Small tables with named rows and columns. After each table, cells are looked up by row and column.

zozigat =
,gosa,pegi,dudezen,digig,gerameg
vik,-0.14,-0.02,0.15,0.21,-0.67
gop,-0.38,-0.03,-0.21,0.00,-0.61
dafi,-0.24,-0.12,0.41,0.58,-0.94
gaf,-0.34,-0.15,0.07,0.25,-0.77
kopagus,-0.59,-0.42,-0.28,-0.05,-0.68
ramurig,-0.31,-0.11,0.16,0.41,-0.95

What is the digig of ramurig in zozigat? 0.41
What is the pegi of dafi in zozigat? -0.12
What is the dudezen of kopagus in zozigat? -0.28
What is the dudezen of vik in zozigat? 0.15
What is the gosa of vik in zozigat? -0.14
What is the gosa of kopagus in zozigat? -0.59
What is the pegi of vik in zozigat? -0.02
What is the digig of gop in zozigat? 0.00
What is the digig of vik in zozigat? 0.21
What is the gosa of dafi in zozigat? -0.24
What is the dudezen of gop in zozigat? -0.21
What is the gerameg of gop in zozigat? -0.61
What is the pegi of ramurig in zozigat? -0.11
What is the digig of gaf in zozigat? 0.25
What is the pegi of gaf in zozigat? -0.15
What is the digig of kopagus in zozigat? -0.05
What is the gosa of ramurig in zozigat? -0.31
What is the dudezen of dafi in zozigat? 0.41
What is the gerameg of vik in zozigat? -0.67
Row with the largest gerameg: gop

nez:
,mes,rim,lasova
puz,0.6,0.6,0.9
zonen,0.3,0.4,0.3
fudaz,0.4,0.4,0.4
pinati,0.4,0.4,0.1
ragi,0.8,0.7,0.7
mig,0.6,0.5,0.5
sipe,0.5,0.4,0.2
siraka,0.4,0.3,0.3
kaz,0.6,0.5,0.5
sev,0.3,0.4,0.4
fozeka,0.8,0.8,0.8

What is the mes of sipe in nez?
0.5
What is the rim of mig in nez?
0.5
What is the lasova of sipe in nez?
0.2
What is the lasova of zonen in nez?
0.3
What is the rim of sev in nez?
0.4
What is the mes of zonen in nez?
0.3
What is the rim of zonen in nez?
0.4
What is the lasova of fozeka in nez?
0.8
What is the lasova of puz in nez?
0.9
What is the rim of sipe in nez?
0.4
What is the lasova of pinati in nez?
0.1
What is the mes of kaz in nez?
0.6
What is the rim of fudaz in nez?
0.4
What is the rim of kaz in nez?
0.5
What is the mes of fozeka in nez?
0.8
What is the mes of puz in nez?
0.6
What is the rim of siraka in nez?
0.3
What is the rim of puz in nez?
0.6
What is the mes of pinati in nez?
0.4

Table fibofo
         vodub  zom
kemiter    221   58
nisosir    222  183
dimide     220  188
totipe     225  164

What is the vodub of nisosir in fibofo?
222
What is the zom of kemiter in fibofo?
58
What is the vodub of dimide in fibofo?
220
What is the zom of nisosir in fibofo?
183
What is the vodub of kemiter in fibofo?
221
What is the zom of dimide in fibofo?
188
What is the zom of totipe in fibofo?
164
What is the vodub of totipe in fibofo?
225

pimulak.tsv
	mamefu	sozunof	sabizog	kolap	kube	gedeme	razoret
zel	99	144	111	98	203	51	117
gef	83	188	111	73	152	79	82
bupivan	67	182	102	132	175	70	122
vuv	99	156	132	56	175	61	117
mur	43	163	119	107	152	115	107
lome	139	163	128	107	180	33	77
vad	99	150	128	73	175	70	117
bifaro	75	156	119	98	175	97	102
fud	107	144	107	90	209	79	122
vavo	115	207	111	39	158	33	87
lup	59	138	102	98	192	133	92
kaben	99	156	149	48	169	79	97

sabizog of fud: 107
sozunof of vavo: 207
sozunof of vuv: 156
gedeme of lome: 33
sozunof of zel: 144
kube of lup: 192
sabizog of kaben: 149
razoret of bupivan: 122
kube of vavo: 158
sabizog of zel: 111
gedeme of vuv: 61
sozunof of kaben: 156
kolap of lome: 107
mamefu of lome: 139
sozunof of mur: 163
gedeme of kaben: 79

bef =
,febute,votib,meren,lum,donur,gazunel,vez
vugif,29.123,-79.001,-54.045,-0.511,-32.241,-40.113,3.114
serup,22.831,18.082,26.701,14.333,33.106,-60.073,-32.392
rozod,-5.995,29.179,-71.349,-19.628,-26.994,-3.818,25.096
dogidu,-31.208,-38.693,17.113,20.295,-46.609,33.170,-5.504
nenise,-15.034,21.891,-23.118,-33.946,-39.146,-25.458,-77.488
sotu,-7.135,-5.921,-23.155,-12.878,0.300,-7.023,-3.644
goribi,13.997,-13.766,-25.812,-6.139,-4.667,1.949,-6.299
kar,-77.207,40.632,11.623,-29.274,40.583,45.318,15.593
fis,-28.002,-14.289,20.881,-24.107,-43.042,-56.292,33.130
piz,-32.640,-37.323,-47.262,-43.223,51.006,-34.774,6.963
sigikiv,-6.051,-48.950,-34.323,50.116,-4.576,-16.573,-28.168
lef,13.358,13.633,-34.408,-24.538,-46.840,8.883,-32.548

goribi, lum: -6.139
piz, vez: 6.963
kar, votib: 40.632
serup, donur: 33.106
dogidu, febute: -31.208
vugif, meren: -54.045
goribi, febute: 13.997
fis, vez: 33.130
dogidu, vez: -5.504
goribi, donur: -4.667
sotu, febute: -7.135
serup, lum: 14.333
sigikiv, vez: -28.168
nenise, lum: -33.946
goribi, gazunel: 1.949

